Below is a small trained network, with its code and all its weights. Each question gives an input and a target symbol and asks what happens when units are switched off, that is, made to give their printed mean instead of their output.

import numpy as np


def w(rows, s, z=0):
    codes = np.array(rows[::2]) - 128.0
    scale = np.full(codes.shape[1], s)
    scale[-1] = z or s
    return codes * scale


def norm(h):
    return h / np.sqrt((h * h).mean(-1, keepdims=True) + 1e-5)


def f(y):
    return np.maximum(y, 0)


def softmax(a):
    e = np.exp(a - a.max(-1, keepdims=True))
    return e / e.sum(-1, keepdims=True)


def log_softmax(a):
    a = a - a.max(-1, keepdims=True)
    return a - np.log(np.exp(a).sum(-1, keepdims=True))


def net(x, mask):
    ids = ['ΞΠΣβζφψ'.index(c) for c in x.split()]
    T = len(ids)
    res = E[ids] + P[:T]
    u = 0
    for l in range(2):
        q, k, v = (norm(res) @ M[l].T for M in (Q, K, V))
        z = softmax(np.where(np.tri(T) > 0, q @ k.T / 2**0.5, -1e9)) @ v
        res = res + np.where(mask[u], z, O[l][:, -1]) @ O[l][:, :-1]
        u += 1
        y = f(norm(res) @ A[l][:, :-1].T + A[l][:, -1])
        res = res + np.where(mask[u : u + 4], y, B[l][:, -1]) @ B[l][:, :-1]
        u += 4
    return log_softmax(norm(res)[-1] @ U[:, :-1].T + U[:, -1])


Q, K, V, O, A, B = {}, {}, {}, {}, {}, {}
E = w([
[224,152,128,131],'Ξ',
[222,154,124,132],'Π',
[101,175,158,140],'Σ',
[95,163,173,141],'β',
[132,127,183,137],'ζ',
[214,81,129,129],'φ',
[4,151,57,121],'ψ',
],0.015)
P = w([
[164,205,67,213],'0',
[116,139,162,11],'1',
[175,173,107,183],'2',
[109,120,154,8],'3',
[119,163,128,151],'4',
[100,110,137,26],'5',
[126,146,151,153],'6',
[92,100,130,35],'7',
[122,134,161,155],'8',
[75,99,127,52],'9',
[115,119,177,165],'10',
[60,95,126,68],'11',
[96,106,167,166],'12',
[48,105,115,78],'13',
],0.012)
Q[0] = w([
[146,125,103,139],'L0H0',
[117,139,173,4],'L0H0',
],0.017)
K[0] = w([
[161,129,128,110],'L0H0',
[89,2,130,162],'L0H0',
],0.013)
V[0] = w([
[225,49,152,151],'L0H0',
[82,1,212,233],'L0H0',
],0.0088)
O[0] = w([
[125,1,213,190,68],'L0H0',
[95,97,142,31,5],'L0H0',
],0.0078,0.0026)
A[0] = w([
[150,151,119,86,207],'L0N0',
[164,157,120,206,1],'L0N1',
[146,137,105,2,41],'L0N2',
[61,125,116,100,139],'L0N3',
],0.011,0.0045)
B[0] = w([
[27,87,86,148,254],'L0N0',
[244,135,3,99,206],'L0N1',
[254,234,100,31,242],'L0N2',
[245,200,210,141,225],'L0N3',
],0.0066,0.0038)
Q[1] = w([
[172,162,165,87],'L1H0',
[7,108,116,96],'L1H0',
],0.012)
K[1] = w([
[113,79,210,21],'L1H0',
[78,255,147,169],'L1H0',
],0.0083)
V[1] = w([
[41,90,127,143],'L1H0',
[51,157,115,3],'L1H0',
],0.0041)
O[1] = w([
[151,130,96,66,4],'L1H0',
[98,66,247,141,145],'L1H0',
],0.012,0.0025)
A[1] = w([
[133,91,93,42,248],'L1N0',
[47,166,120,230,3],'L1N1',
[122,116,113,18,34],'L1N2',
[110,5,176,132,69],'L1N3',
],0.011,0.0026)
B[1] = w([
[123,58,103,134,244],'L1N0',
[201,173,168,149,251],'L1N1',
[171,87,73,99,229],'L1N2',
[4,118,108,126,221],'L1N3',
],0.014,0.0034)
U = w([
[77,58,201,215,255],'Ξ',
[254,67,233,33,78],'Π',
[115,166,34,47,114],'Σ',
[215,133,180,227,145],'β',
[171,203,56,233,199],'ζ',
[202,110,215,213,106],'φ',
[171,170,147,77,44],'ψ',
],0.0066,0.0043)

Each question gives the input, a string of symbols that net reads in full, and the target symbol t.
The units are the heads (2 rows each of Q, K, V and O) and the neurons (one row each of A and B). Each row of codes is followed by its name. A weight is (code - 128) times the scale printed after its matrix; where a second scale follows, it is the last column's (O, A, B and U).
mask holds one flag per unit, layer by layer, with each layer's heads first. A switched-off unit (its flag False) gives its mean, the last column of its rows in O or B, instead of its output. The means were averaged over made-up inputs and are rounded, as every weight is.
A unit's drop is (log p(t) with every unit on - log p(t) with that unit switched off) / (log p(t) with every unit on - log p(t) with every unit switched off).
The circuit of an input: a set's keep is (log p(t) with only the set's units on - log p(t) with every unit switched off) / (log p(t) with every unit on - log p(t) with every unit switched off). Starting from all 10 units, units are removed one at a time, each time the one whose removal leaves the highest keep (on an exact tie, the one counted first), for as long as the keep stays at least 0.8.
units of the circuit, in order: the units of the circuit, biggest drop first
most important unit: the unit with the biggest drop
k most important neurons: the k neurons with the biggest drops, biggest first
k most important neurons of layer l: the k neurons of layer l with the biggest drops, biggest first
drop of u: that unit's drop, to one decimal
input ψ ζ ζ Σ Π Σ φ ζ, target Ξ: units of the circuit, in order -> (L1N3; L1H0)
input ζ φ φ Π, target Ξ: units of the circuit, in order -> (L0H0; L1N3; L0N2)
input ψ β φ φ ζ ζ ζ φ β Σ ζ Σ, target Π: units of the circuit, in order -> (L0H0; L0N3)
input ζ ζ ψ Π ψ Ξ β Σ ζ Σ, target Π: most important neuron -> (L0N3)
input Ξ Σ Π Ξ, target ζ: units of the circuit, in order -> (L0H0; L1H0; L0N0)
input Π Σ ζ φ ζ Σ Ξ Σ ψ Σ ψ ζ, target Σ: 3 most important neurons -> (L0N2; L1N1; L0N0)
input β φ Ξ Π, target Ξ: units of the circuit, in order -> (L0H0; L0N2; L1N3)
input φ φ ζ Σ β Ξ β Ξ ζ β, target Π: units of the circuit, in order -> (L0H0; L0N3)
input Σ φ Π Σ Ξ ζ ψ φ φ ζ, target Ξ: units of the circuit, in order -> (L0H0; L1N3)
input Σ φ Ξ Ξ Π φ β ζ Σ β, target Π: units of the circuit, in order -> (L0H0; L1N3)
input β Π Π β β φ ζ ζ φ β, target Ξ: units of the circuit, in order -> (L0H0; L0N2)
input Π φ β φ Σ Ξ, target Ξ: units of the circuit, in order -> (L0H0; L0N2; L1N3)
input Π β ψ Σ β φ β β, target Ξ: 4 most important neurons -> (L0N2; L0N1; L1N3; L1N1)
input Σ ζ Σ ζ φ ψ β ζ Σ φ Ξ φ β Σ, target Ξ: most important unit -> L0H0
input Σ Σ β Σ ψ φ β φ ζ Σ, target Ξ: 2 most important neurons of layer 0 -> (L0N2; L0N1)
input ζ Π Π Ξ ψ ζ, target Σ: drop of L1H0 -> -0.1
input Π Π φ Ξ, target Ξ: drop of L0N3 -> 0.0
input ζ Ξ ζ Ξ β Ξ φ φ, target Ξ: drop of L0H0 -> 0.7
input Σ Σ ψ φ β ζ β φ, target Ξ: drop of L1N3 -> 0.2
